Below are the code and all the weights of a small trained network. Each question names an input and a target symbol and asks about switching units off, where a switched-off unit gives its printed mean instead of its output.

import numpy as np


def w(rows, s, z=0):
    codes = np.array(rows[::2]) - 128.0
    scale = np.full(codes.shape[1], s)
    scale[-1] = z or s
    return codes * scale


def f(y):
    return y / 2 * (1 + np.tanh(0.7978845608 * (y + 0.044715 * y**3)))


def softmax(a):
    e = np.exp(a - a.max(-1, keepdims=True))
    return e / e.sum(-1, keepdims=True)


def log_softmax(a):
    a = a - a.max(-1, keepdims=True)
    return a - np.log(np.exp(a).sum(-1, keepdims=True))


def net(x, mask):
    ids = ['αβδηθλμστφψω'.index(c) for c in x.split()]
    T = len(ids)
    res = E[ids] + P[:T]
    u = 0
    for l in range(2):
        q, k, v = (res @ M[l].T for M in (Q, K, V))
        z = softmax(np.where(np.tri(T) > 0, q @ k.T / 4**0.5, -1e9)) @ v
        res = res + np.where(mask[u], z, O[l][:, -1]) @ O[l][:, :-1]
        u += 1
        y = f(res @ A[l][:, :-1].T + A[l][:, -1])
        res = res + np.where(mask[u : u + 8], y, B[l][:, -1]) @ B[l][:, :-1]
        u += 8
    return log_softmax(res[-1] @ U[:, :-1].T + U[:, -1])


Q, K, V, O, A, B = {}, {}, {}, {}, {}, {}
E = w([
[169,172,103,181,108,184,238,42,171],'α',
[106,99,96,95,186,128,164,105,70],'β',
[125,136,108,116,177,127,169,205,55],'δ',
[138,191,94,203,106,188,67,126,103],'η',
[170,192,97,113,94,118,158,3,181],'θ',
[159,157,227,112,122,103,205,194,101],'λ',
[74,82,89,66,131,151,205,64,75],'μ',
[152,191,129,223,102,156,184,102,244],'σ',
[148,86,188,140,74,124,195,148,46],'τ',
[72,126,155,47,75,78,117,164,118],'φ',
[115,61,185,137,133,75,97,130,111],'ψ',
[114,122,106,124,253,111,111,151,86],'ω',
],0.015)
P = w([
[175,44,113,72,159,178,67,173,227],'0',
[123,111,153,48,145,225,100,154,160],'1',
[113,115,153,85,106,167,94,137,163],'2',
[107,125,151,117,96,141,117,136,141],'3',
[99,140,148,147,103,123,133,124,127],'4',
[87,162,134,162,107,109,148,115,112],'5',
[75,176,128,183,112,91,165,103,99],'6',
[64,192,113,201,122,69,187,95,91],'7',
[57,211,100,216,128,41,203,88,82],'8',
[59,238,87,229,144,10,225,75,76],'9',
],0.011)
Q[0] = w([
[175,107,155,85,160,117,146,107,74],'0.h1',
[254,118,115,203,127,154,94,129,148],'0.h1',
[170,137,55,76,174,150,91,147,110],'0.h1',
[197,118,80,107,131,156,140,43,209],'0.h1',
],0.0093)
K[0] = w([
[67,158,167,73,152,41,173,117,105],'0.h1',
[134,76,80,97,71,213,50,214,205],'0.h1',
[255,96,94,90,165,135,112,210,78],'0.h1',
[255,125,140,27,136,207,156,78,212],'0.h1',
],0.0067)
V[0] = w([
[102,30,176,255,72,231,85,133,21],'0.h1',
[138,160,46,152,155,171,63,104,126],'0.h1',
[174,65,101,151,166,71,117,100,22],'0.h1',
[249,148,181,148,160,153,208,85,85],'0.h1',
],0.0054)
O[0] = w([
[188,175,130,38,149,44,169,108,188,248],'0.h1',
[172,183,255,99,126,154,163,125,88,111],'0.h1',
[79,160,146,57,138,152,120,135,219,232],'0.h1',
[79,143,89,81,60,67,54,198,197,153],'0.h1',
],0.0063,0.0016)
A[0] = w([
[107,156,255,112,127,106,111,145,129,59],'0.n1',
[158,180,84,74,125,137,121,96,198,87],'0.n2',
[132,123,150,81,183,98,191,132,93,167],'0.n3',
[100,190,161,61,139,183,116,84,99,58],'0.n4',
[150,114,118,98,108,32,125,154,223,29],'0.n5',
[114,95,103,183,179,150,132,129,87,104],'0.n6',
[97,108,175,176,156,121,123,139,243,51],'0.n7',
[73,89,160,114,23,23,87,155,132,3],'0.n8',
],0.0097,0.0049)
B[0] = w([
[146,149,114,73,66,143,168,128,60,126],'0.n1',
[116,83,188,212,145,183,141,85,113,119],'0.n2',
[81,127,130,53,112,104,81,129,161,254],'0.n3',
[141,89,80,192,81,72,106,133,143,152],'0.n4',
[128,159,2,110,136,181,193,156,222,124],'0.n5',
[128,167,125,35,123,96,106,110,168,157],'0.n6',
[169,205,149,50,168,191,141,104,155,115],'0.n7',
[236,104,216,142,109,80,203,116,155,158],'0.n8',
],0.009,0.0057)
Q[1] = w([
[188,146,213,88,66,76,172,100,106],'1.h1',
[73,136,129,115,72,168,124,187,143],'1.h1',
[88,79,59,108,209,135,70,142,182],'1.h1',
[6,166,53,45,152,214,28,157,107],'1.h1',
],0.015)
K[1] = w([
[72,191,51,178,141,90,166,147,116],'1.h1',
[92,141,80,106,163,189,117,92,162],'1.h1',
[205,46,157,81,111,154,140,167,175],'1.h1',
[201,3,99,130,149,244,60,179,153],'1.h1',
],0.013)
V[1] = w([
[77,87,127,125,30,112,124,110,62],'1.h1',
[119,82,111,69,177,116,180,118,125],'1.h1',
[154,160,144,140,155,94,68,246,79],'1.h1',
[108,117,147,135,215,117,65,57,112],'1.h1',
],0.012)
O[1] = w([
[6,189,100,95,198,156,59,100,94,2],'1.h1',
[103,143,223,150,73,172,92,134,169,180],'1.h1',
[115,100,176,181,238,100,162,82,140,93],'1.h1',
[219,112,211,45,118,239,156,111,58,176],'1.h1',
],0.011,0.0053)
A[1] = w([
[144,176,75,193,53,150,27,121,170,148],'1.n1',
[119,89,167,107,107,131,109,151,161,183],'1.n2',
[177,123,48,154,103,95,100,144,147,66],'1.n3',
[104,185,169,124,97,168,84,161,144,2],'1.n4',
[117,130,95,246,95,124,73,126,183,134],'1.n5',
[113,116,117,30,89,54,81,145,149,34],'1.n6',
[126,195,96,131,105,196,97,103,152,115],'1.n7',
[51,101,122,74,148,115,74,159,80,73],'1.n8',
],0.011,0.0092)
B[1] = w([
[128,147,145,130,246,141,221,129,153,221],'1.n1',
[55,212,70,158,139,51,143,110,106,245],'1.n2',
[42,98,171,144,151,156,41,100,59,191],'1.n3',
[98,37,98,96,115,121,138,19,163,184],'1.n4',
[224,125,129,74,98,134,67,108,125,200],'1.n5',
[177,56,101,148,126,251,112,180,187,192],'1.n6',
[188,82,185,158,72,69,96,113,112,174],'1.n7',
[178,128,70,186,110,107,152,99,82,146],'1.n8',
],0.011,0.012)
U = w([
[65,112,128,142,188,217,182,163,108,122],'α',
[58,176,157,3,121,162,94,93,113,240],'β',
[38,79,191,237,203,91,174,137,161,114],'δ',
[149,62,72,9,203,46,201,155,96,80],'η',
[177,155,74,94,101,162,125,146,95,98],'θ',
[173,118,119,144,115,32,55,114,125,60],'λ',
[120,90,92,176,146,146,168,59,155,1],'μ',
[105,57,160,178,121,120,85,164,86,125],'σ',
[128,155,106,99,187,159,125,120,200,143],'τ',
[102,198,37,195,186,149,96,74,26,179],'φ',
[149,205,57,206,86,107,174,149,199,141],'ψ',
[228,154,237,187,147,189,144,78,77,150],'ω',
],0.0049,0.0045)

Each question gives the input, a string of symbols that net reads in full, and the target symbol t.
The units are the heads (4 rows each of Q, K, V and O) and the neurons (one row each of A and B). Each row of codes is followed by its name. A weight is (code - 128) times the scale printed after its matrix; where a second scale follows, it is the last column's (O, A, B and U).
mask holds one flag per unit, layer by layer, with each layer's heads first. A switched-off unit (its flag False) gives its mean, the last column of its rows in O or B, instead of its output. The means were averaged over made-up inputs and are rounded, as every weight is.
A unit's drop is (log p(t) with every unit on - log p(t) with that unit switched off) / (log p(t) with every unit on - log p(t) with every unit switched off).
The circuit of an input: a set's keep is (log p(t) with only the set's units on - log p(t) with every unit switched off) / (log p(t) with every unit on - log p(t) with every unit switched off). Starting from the 12 units with the biggest drops (on a tie, the unit counted first), units are removed one at a time, each time the one whose removal leaves the highest keep (on an exact tie, the one counted first), for as long as the keep stays at least 0.8.
units of the circuit, in order: the units of the circuit, biggest drop first
most important unit: the unit with the biggest drop
k most important neurons: the k neurons with the biggest drops, biggest first
k most important neurons of layer l: the k neurons of layer l with the biggest drops, biggest first
drop of u: that unit's drop, to one decimal
input θ δ δ δ β λ θ, target φ: 2 most important neurons -> 0.n3, 1.n8
input φ ω β φ η μ θ β μ β, target φ: units of the circuit, in order -> 1.h1, 1.n8
input η δ β, target η: 2 most important neurons of layer 1 -> 1.n3, 1.n6
input θ β δ σ, target ω: units of the circuit, in order -> 0.n7, 1.n7
input ω θ θ δ η β β, target ω: units of the circuit, in order -> 1.h1
input η β δ η, target φ: 2 most important neurons of layer 0 -> 0.n3, 0.n4
input η β β α φ η β, target η: units of the circuit, in order -> 1.h1, 0.n3
input δ τ λ, target τ: 3 most important neurons of layer 0 -> 0.n8, 0.n5, 0.n1
input ψ β β β ω, target ψ: 2 most important neurons of layer 0 -> 0.n5, 0.n7
input β ψ η ω θ β β τ β α, target ω: 4 most important neurons -> 1.n7, 1.n1, 1.n2, 1.n5
input δ β β ω η τ, target η: units of the circuit, in order -> 1.h1, 0.n8, 0.h1
input ψ α β δ, target ψ: units of the circuit, in order -> 1.h1, 0.n5, 1.n2, 0.n7
input σ η β α δ λ ω τ, target ω: units of the circuit, in order -> 1.h1, 0.n8
input ψ β β ψ β, target ψ: 3 most important neurons -> 0.n5, 1.n2, 0.n7
input β τ β θ ψ δ φ, target δ: most important unit -> 0.n8
input μ μ β ω β μ η, target ω: units of the circuit, in order -> 1.n2, 0.n3
input δ δ β θ β τ σ η, target ω: units of the circuit, in order -> 1.n2, 1.n1, 1.n5
input β α ω δ λ, target δ: 2 most important neurons -> 1.n5, 0.n8
input φ δ τ θ β λ φ τ θ β, target φ: 2 most important neurons of layer 0 -> 0.n8, 0.n5
input β δ η η μ, target β: most important neuron -> 0.n8
input τ τ β β β β η β β, target τ: 3 most important neurons -> 1.n5, 1.n1, 0.n5
input β β η η β τ β σ, target ω: 3 most important neurons -> 1.n3, 0.n7, 1.n2
input η σ ψ β β τ η δ λ, target δ: 2 most important neurons -> 0.n8, 1.n5
input β φ θ δ β φ τ, target φ: 2 most important neurons -> 1.n8, 0.n5
input λ β δ μ, target λ: 2 most important neurons -> 1.n5, 0.n5
input μ β ω δ τ τ δ, target μ: 2 most important neurons -> 1.n4, 1.n8
input β φ β β β τ μ ψ μ, target β: units of the circuit, in order -> 1.h1
input β λ δ α, target ω: drop of 0.h1 -> -0.2
input ψ φ α β β β η β λ, target β: drop of 0.n8 -> 0.5
